Each row is followed by its class.
[-103 -227 -177  132  137  166   97   54  180   71 -140   -8  135 -209
   26 -154  -17  153  -13 -154 -123  158  123  230  -91  202   89    7
   43   51  425    0  146  -22  -77]	q733
[ -66 -205 -139 -108  286  113  -19   12  270  160  -18   34 -137  118
  -77  -26  197   84  106  -20  -41 -141   59   47   53  152   98  131
  -90  -78  251   29 -453 -258   54]	q733
[ -10  -69  -31   42   93  261   68   15   17    0   57  -56  -80    9
  263  144  -16   17 -166  -84 -131  179   37    5   80  -11  198  108
 -205   83 -160  -81   43   86 -123]	q976
[ -19  112  119 -155  -46 -100   22  -71 -161 -141   48 -116 -169  107
  -84  -22  -79 -364   23  -60   93   30  -71  -54 -145  -28   60    8
  -28  102 -166  -26  198  142   80]	q309
[-257 -302 -195 -525  153 -185  -86  544  548  350 -361  217   80  -21
   78  190   78   46 -123 -179   34  322  -78 -562 -190 -224  -51  -76
 -138 -213  324   13 -298  -45  -93]	q235
[  14  -89  280  167 -115   63  187  -26 -244 -107  231   58  -68  201
  -41    3   53   72   28 -114  163   41 -148  218 -209   73  -53   12
   49   48    5 -222   25   19  107]	q309
[ -69 -368   65  -88  -91  -40   63  -50  347   46  247  157  133   62
 -107  -75  150   21  217  -43   53   90 -173  118  -64  -16   94  162
    2  -77   14 -130 -125  237  -54]	q406
[ 120  337  326 -274   67  210 -213  155   38   21 -130    2 -151  412
  165  109  281   53 -292 -263  -30  -86    3   38 -481    9  227 -174
 -313 -166 -492 -186  200  -66 -162]	q235
[-350  384  -57 -128  -56   34  -30 -128  274  -22 -183 -532  414   31
 -417 -178 -225  177 -226   80  112 -195 -137 -303  -71  -28 -180 -518
  -62   84   44  -27  188  299   -7]	q118
[ -82   40   26 -204   61  153   25  206  190  228 -211   18 -184  233
   42   31  150 -246 -251 -108  -59  109   23  -65  173  118  413   -1
   -5 -159  177 -213   18 -422  -24]	q309
[  73   55 -321   37  120  167  189 -210   54  -72 -107  145   36   40
 -395 -179 -101 -218 -154 -106  126 -171  -22 -401 -124  -35  -34  -81
 -202  125  177 -171  221  580   47]	q406
[   0  -86  233 -243  -70   -8  241 -131 -355   79 -231  -81 -434  198
 -109 -170   64  -74 -445  184  -13   64   76  -42  272  345  349 -182
   -5  360  309   -1  297  -37 -151]	q733
[  80 -261 -174  144  144  193   57 -223   66  209  -58  356 -324  -70
  -56   -6   32  378 -249  193  -35 -361  -50   -8   90  -76    2   44
  -32  165  331  188 -137    3   27]	q976
[ -45  247 -100    5  145  279  -93    9    0  -69 -196 -116 -253  221
   69 -120   63  186 -303 -214    7   46 -129 -278 -179  -69  123 -181
 -377   97 -444 -120  206  195 -297]	q119
[-208 -188  134 -271  -80 -265   96   27  -21  -29  150  -26  404  -28
 -261  -98  176  -78  179 -141  -22  238 -152 -160 -186   13   18 -115
 -127  -76   30   -7  -10  300   76]	q976
[ -21  263  152   46 -135   56  177  -81 -278  -42    0 -263   69  -22
 -134   49  -44  -26  -48    1   31 -309 -172 -207  -16  -91   27 -249
   18  -63 -141  310 -196  119  209]	q733
[-128 -227   59  -93  -12 -119  156   -8  -20 -117   71   22 -129    0
 -178   83   95  104  145 -126   53  101 -134  -76 -133   32   56  -82
  -23  -20  -47  -92 -147   91   57]	q976
[ 293  278  -57    5  329  349  -52  -63  169  193  103  -76  347   39
  431   24 -357 -314 -119   32   37 -224  479 -148  155  115  -87  102
  436  101 -189  265 -116  -22 -112]	q93
[ -35 -119 -149 -129  359  -25  -89 -196 -172  -76 -236 -209  273 -115
  -92  -43  -92  297  -14  199  178  154  187  -38   71  232 -512 -373
  -25  230  273 -113   11  149   10]	q406
[-113 -182 -109 -723  480  232  -70   -4  166  201 -175  468 -120  107
   42  218  440   58  -71 -143 -265  155   60 -424  -15   12  208 -260
 -255   29 -138 -141  -62 -345 -203]	q126
[ 148 -227  -99  187   52   42  -16  -46  162 -209   98  -29  -34  166
   50  -38  -37  135   10 -110   78   25  -40 -163  -35 -205   81  183
  226 -160  -19  -31   46  415 -201]	q406
[  43  249  -37 -125  116  174  -98  175  214  131 -324   23   49  181
   80 -145 -184 -369 -200  -27  -48   46  157  -20   47   63  -67 -148
 -321  112  184 -175  159  238  -13]	q309
[-193   39  -58  -87  -96  -89   51   27  123  119  -80   99  -37  134
 -137  169 -271 -293  201  -23  138  -28  -59   53  139 -138   81   97
 -130  -71  150 -105 -170   39  190]	q235
[ -92 -305 -118  191  -85  -53  166 -181  -57 -310  171  -66  -53  -68
 -323 -169  141  189  105   26  141   86 -151  -11  132   11   63  174
   60 -108  111  -28   39  266  -71]	q749
[  51  -32  156   40  277  292  -55 -460 -293  -85  -67 -269 -100   70
  -16  -17  -47  147 -101    6 -100 -147  132  292    3  273  137   53
   54  251 -423    2   34 -100   52]	q876
[  84 -300 -118   89   67  339  255 -413   99   -7  151  237 -453  126
   88 -159 -334  -30 -215  249  151   -9   10  482  292  396  494  455
  115  314  108 -215  201  114 -265]	q119
[  64  -89    2  182   86  108   11  -57  120  -80  163   54  -58   31
  -22   56  -52   -4   87    1   45  -93   65   59   95  -47   92  188
   17 -125  -68   50 -136  157  -48]	q749
[ -60  123  282 -276   27 -137   29  -18 -754  153   10 -120   15  -26
 -177 -148   42 -211  153  -61  138  272 -102  227  -25  277  -13  -95
  -33    3   75  123 -276    2  151]	q118
[  66  493  -69 -228   66  555   -3 -165 -158  259  -94  292  -84  259
  136  176  -41 -347 -189   95   43 -159   53   44  102 -292   23  -25
 -260  158  227  -85  415 -382   26]	q876
[-233  249   -3 -321   31   78  259  427  400   98  -77 -200  379  -18
    7  148  -62    0 -192  -72 -210  113  -96 -750 -187  -65  144 -365
 -197 -151 -546  107 -210   38 -128]	q733
[ -85   81  291  202 -106  193  271  -41 -424  181  137 -423  106  157
   -7 -370   85 -216 -250   63   81 -191   63  443   60  775  109  -52
  -72  170  405   72  -73  -26   80]	q93
[-338 -131    5 -231  128  -69   58  205   81  107 -197 -491  253  -51
  -46   -1   -5  321  -72 -105  -95  383 -119 -399 -181   92   -6 -338
   87   11 -248   94 -135  -63 -241]	q976
[   2  -50   37  -29 -108   44   55   92  210  -72   44  241   -4  168
 -112 -110   35 -134   46 -146  107    1 -173   -6 -268  -38  -64  -34
 -120 -108   29 -192   45  339   17]	q188
[-176 -138  162 -198  149   68 -159  137 -294  191 -358  -39   94   44
   26  176    5  -10   43  -53 -100  160  231  -16  366   55 -189 -168
  158 -110  459  215 -329 -282   52]	q188
[  -8  275  185  126 -341  127  202  335 -412  -15 -139 -228 -224  108
 -130  157  265 -108 -455 -121   20   -6 -374 -753   80 -184  143  -69
 -148 -166 -247   74  -65   68 -130]	q118
[  36  -62  307   29   64  112   85   29 -290  -17  206  -64 -103  -29
  107   79  -71 -130  -20  -93  212  193   60  273 -164  157   59   27
   11   14  102   87  167  194 -167]	q235
[-277  -41 -177  -69  288  210  148 -184 -415  110 -147 -130 -402 -190
 -155 -184  -30  -20 -363   48  -28   70   84  -33  289  340  167  -42
 -282  285  310  162   85  -35  -26]	q876
[  50  125  272  175  -62  131 -171  -93 -117   52 -270 -452  361   93
 -146   61   20  360 -181  -86  193   74  -31   -3   48 -199  -47   28
  -81    3   -4   25   17  179  -70]	q235
[  36 -237  145  114   40    7   78    3 -132  -98  103   63   17  -12
  -49  132  -13  -82  153 -155  133   89  -73  154 -168   49  101  134
  -52 -197  -28   18  -71  343    1]	q976
[ -89 -302   99  110  -59   86  230   37   80  -15   68  -11 -111   51
  -65 -104   32  194  -24   99   18   85  -95  104   93  214   82    8
  177  -78 -126  -53 -220  -89  -97]	q93
[  -9  170  132 -109  -33   76  101  -34 -422 -105 -104 -190   77  -25
  -24 -284 -208   24  -94  177 -145  -24  147  229   17  236  -98 -232
  -60  216  494  315  143  335  -66]	q749
[  88  199  137  166 -132   14  -24  -45 -107 -102    6 -565  360  197
   86 -110  153  438 -184   99   76   27 -118 -241 -149   13 -126 -239
 -108  117 -548    1  144  131 -256]	q119
[ 128   -9   85  101  187   49   -9 -102  -11   74  149  -45 -145  113
  -93  -53 -126  -48  127  121  117 -109   23  284 -179   67  -72  -47
 -110   27  110   32  -93  132    8]	q126
[-240   53  -59  -85  -89 -135 -158  228   16  -33 -293 -184 -110  -36
  -15  162   33  115 -222 -120 -355  110 -270 -328 -227 -145  128 -312
 -234 -215 -440 -120   75  -33  -63]	q733
[ -73 -356 -159    3   87  116 -123   -2  223   97  -94 -218  468 -138
   83   38  355  469  134   70 -212   32   59  -86  149   49 -218  -45
 -275  -20   60  139 -277  204 -226]	q876
[  45  376  128 -517  -44  108  -59  380  234  187 -328   32 -185  189
  597  116 -153 -238 -313  119   82  209  157  131   22  204  -58 -249
 -290   40 -586 -167  -15 -156  -66]	q976
[  16  -64   65   39  163   52  -94 -102  -73  115   32 -109 -154  -28
    4   25  -22 -185 -130 -133   54   62  126  -12  -10   12   83   -8
 -108   99  -72   20   66  182  -41]	q749
[ -62 -212  182   25   70  219   86  -14  199   33   75 -171   12   53
  -32   57   13  -90  -56  -26  131   47   11   49  -29   56   88   68
  114  -23   16   58   68   41 -136]	q309
[-169  -65  183   -6  182  246  182  -34   34 -164   39 -195 -129  -28
 -159 -151 -144 -258 -105  -42  257  126  -60  131 -100  283  168   -2
  -77   28   79   70  200  201 -110]	q119
[-247 -385 -171   37    9 -344  -69 -383 -109 -123 -138 -466  -54 -278
 -825 -349  108  129   23  171  224  -79 -124 -198  127  171 -369  -88
 -148   60   35  103 -302  455  178]	q93
[ 117  429  314  241 -163   53 -127   97  -63  179   90 -417 -189  322
   35  -90   98  202 -246  240  233 -219 -176  184 -145  128  -85 -227
 -158  -90 -395  -14  -21 -148 -198]	q976
[  94   61  -26  150  214  142  -37 -393 -317  -87   10 -196 -168   62
 -105   -9  -98  172   54  241   43 -272   72  -70  340  -67  -66   71
 -188  309    7  354 -124  313 -127]	q126
[   6  203  400  -81 -183  111  -99   66   52  -24  289 -343 -144  -43
  221   92   93 -114 -268   52   56  165   48  201   80  134  169   32
 -238 -140 -899   40   -3   90 -173]	q188
[ -15   83 -241   51  302  -56  -12 -138 -145  -74  -64 -279  350 -421
  -22  -62 -169  242   -8  109  -35  -57  486   28  121  235 -324 -281
  122  127  298  270   14    5  141]	q235
[ -59   74   98  -75  101  164   38  136   11   80  -51  144 -170  212
  164   -2 -214  -87 -193  -52  103  121   28  163  -88   90   20 -145
   37   31  225 -198  198  -46  -73]	q309
[ -54 -187   80  -47  143  -42  -10   29   36  -50  251  -32  -20  -60
  -90  -50   53 -124   95  -59  296   76  -88    8 -333   65 -280  -83
 -144   -8  196   73  -35  389  -16]	q188
[-327  320    1 -235  -35   61  -28  123 -105  -79 -112 -608  220 -265
  -17  -61  -44 -105 -337   65 -272   77  -79 -346  103  194 -114 -434
 -323    5 -315  107  -13  166    3]	q876
[ 158  251  164 -258 -157  219 -226  198 -102  234   18    6 -631  -12
  623  238   67 -139 -332   37 -208  -28   75  171  133 -174  175  140
 -309   47 -376  254 -211 -125 -126]	q749
[  76   69 -311  -57  -37  -72  154  -45  256 -211  -87  424 -320  214
  100   17 -180 -269 -121 -145  109 -325 -109 -467 -127  -60  120  -62
  225  109  -91 -274  234   87  105]	q119
[ -73   40  280  -44   49   90   97  160  -81 -210   44  -89 -272  185
   72   -8  -26 -122  -85 -119  141  254 -142  121 -235  136   97  -83
  -16  -66 -268 -187  180  -24  -81]	q976
[-295  283  218 -334 -214 -350    7   73 -533 -268 -152 -260  260  -60
 -475   31  184  149  -95   87   95  -93  108 -208    2  202 -463 -415
 -123 -110  216   64  -21 -142  320]	q235
[  75  382  154 -210 -179   39  -35  198  358  161   38 -176   99  309
  192  -84  -67 -143  -78   64    9 -330   54  -89   27  152  -93 -177
  142  -56 -191   47 -418  -68   65]	q188
[  17  146  174   -2   64   84  145  230  124  128  111   34 -182  104
  -46 -179  -59 -276 -211  -70  238   58 -102  -60 -210  205  106  -66
 -146    8  116  -58   68  200 -156]	q733
[ 100  156   78  241   67  420  207  106   60  126   99 -388  -36   83
  452 -142 -121  -11 -475  281   13   -8  350  302  372  685   12 -123
  135  131 -119  -75   36 -254 -231]	q976
[ 143  -11 -167  -13  225  184  -56  -39   25   92   57  223  -95  -70
  155   35  -82  134  -76  116  -54  -33  153 -131  241 -103  -65  136
  330  -46   28  189 -124 -248 -154]	q126
[-211  -78  -36  -69   -3 -215  113  376  254  -32   79 -111 -309   98
  128   13  -15   68 -144 -117   35   85 -132 -119 -159  169  261 -110
   71 -281  -24 -120 -246 -128   11]	q749
[-288   -5  165 -411  324  227  183  182  -40   -9  -42 -176 -262 -136
   38    3    7  -20 -359   50   99  135   96  -92    9  437  106 -502
 -167  -83   -2  236   -8  100 -216]	q309
[ -44 -206   90   72   80   35   21 -162  -70  -17    3  -92 -147   26
 -163  -80   74 -116   97  -52   83   -7  -17  253   -4   83   77   11
  -22   25  275   15   51   47   82]	q733
[ -20  -63  -44  -63   47   51   24 -231  161  -94  124  196  321    3
 -225  -36    5   74   71 -116  199  -12  109  -89 -133  -87 -224  -81
   90   78    2 -167  295  250  -31]	q235
[  21  -35 -200 -116  103  -73  174  -30   85 -105   38  158  -23 -203
 -134 -333  -70   45   59  115   92  -31  154  123  137  414  -61  -51
  138  -44  102    8 -268   97   86]	q93
[ -78  346  242  -80 -163  155  169  190 -189   60   28 -190    5   32
  147 -219  -47 -365 -188   66  174   66  125  274   55  381 -230 -211
 -100   82  -11   54   41 -127  175]	q188
[  65  -70  -92  123    2   45   10   13  -70   59    5  117  122   81
  -47   79    6 -110  -16   22  110  187    6   -4  -15  -22  -54  173
  -41  -47  -36 -262  188  -18  -62]	q118
[-192  -30  -42 -497  108 -221  -67  245  108   11 -346  -23  582 -206
  -29  -15 -184 -268   77 -170 -127  520  361 -284   83  209 -275 -220
   60   -5 -146 -117   15  123   -5]	q733
[ -71  303 -294    1  -32 -142  -30 -296  -94 -169   55 -244  126 -405
 -206 -193 -199  -28  248  119  150 -169  112   17  303  159 -372 -210
  144  155    2  145 -200  146  244]	q188
[-116    5  101  175   15 -109  215   18  -11 -331   -6 -183 -521  205
 -452 -192  166  252  -76  -14  496  -77 -227   61 -212  279 -147 -349
 -291  -24   50 -374  -43  189  126]	q309
[ -89  103 -289   11  -33 -245  118  -19  366 -115   33 -255   72 -102
 -244 -141 -139 -153  310  -14  162 -259  -29 -212   85  148   50 -238
  273  -61  460   80 -102  263   -6]	q976
[  -7 -165  -45  -82 -160  -61  131   55  240 -194   79   60    4   54
   32   12  -13  -18   74 -128   23   12 -110  -92  -48  -25  172  155
   -6 -148 -153  -87  -75  412  -43]	q876
[ -60 -195   -3  242  -45  223  101  327  342 -238 -107 -291  -56   96
  212  -69   64  550 -185    1 -185  236  -26  117   -2  364   73 -153
   76 -198 -196 -297  -26   13 -473]	q733
[-132   20  -97 -148  112   62  -14  -72  114   51   47  224 -279  230
   17 -262  119  132 -128   80  115 -153  -65  -11   74  112  -42 -319
   72   53  267  -66  120 -211  -93]	q119
[ -45  209   55 -127 -110  -38    1  -36 -130 -246   98  -10 -355   17
 -179  -47   11  -53  -54   -7   65   20 -191   72 -220  -43  -38  -88
 -328   14 -202 -179  123  177   51]	q733
[  51  103   30 -106   -2   85    0  124 -139  496 -361 -210  289   30
  113 -149  230  158 -290  -76  -31  163  168  -87  103   -9   68 -165
  -73  111  332  150  -79 -296   36]	q93
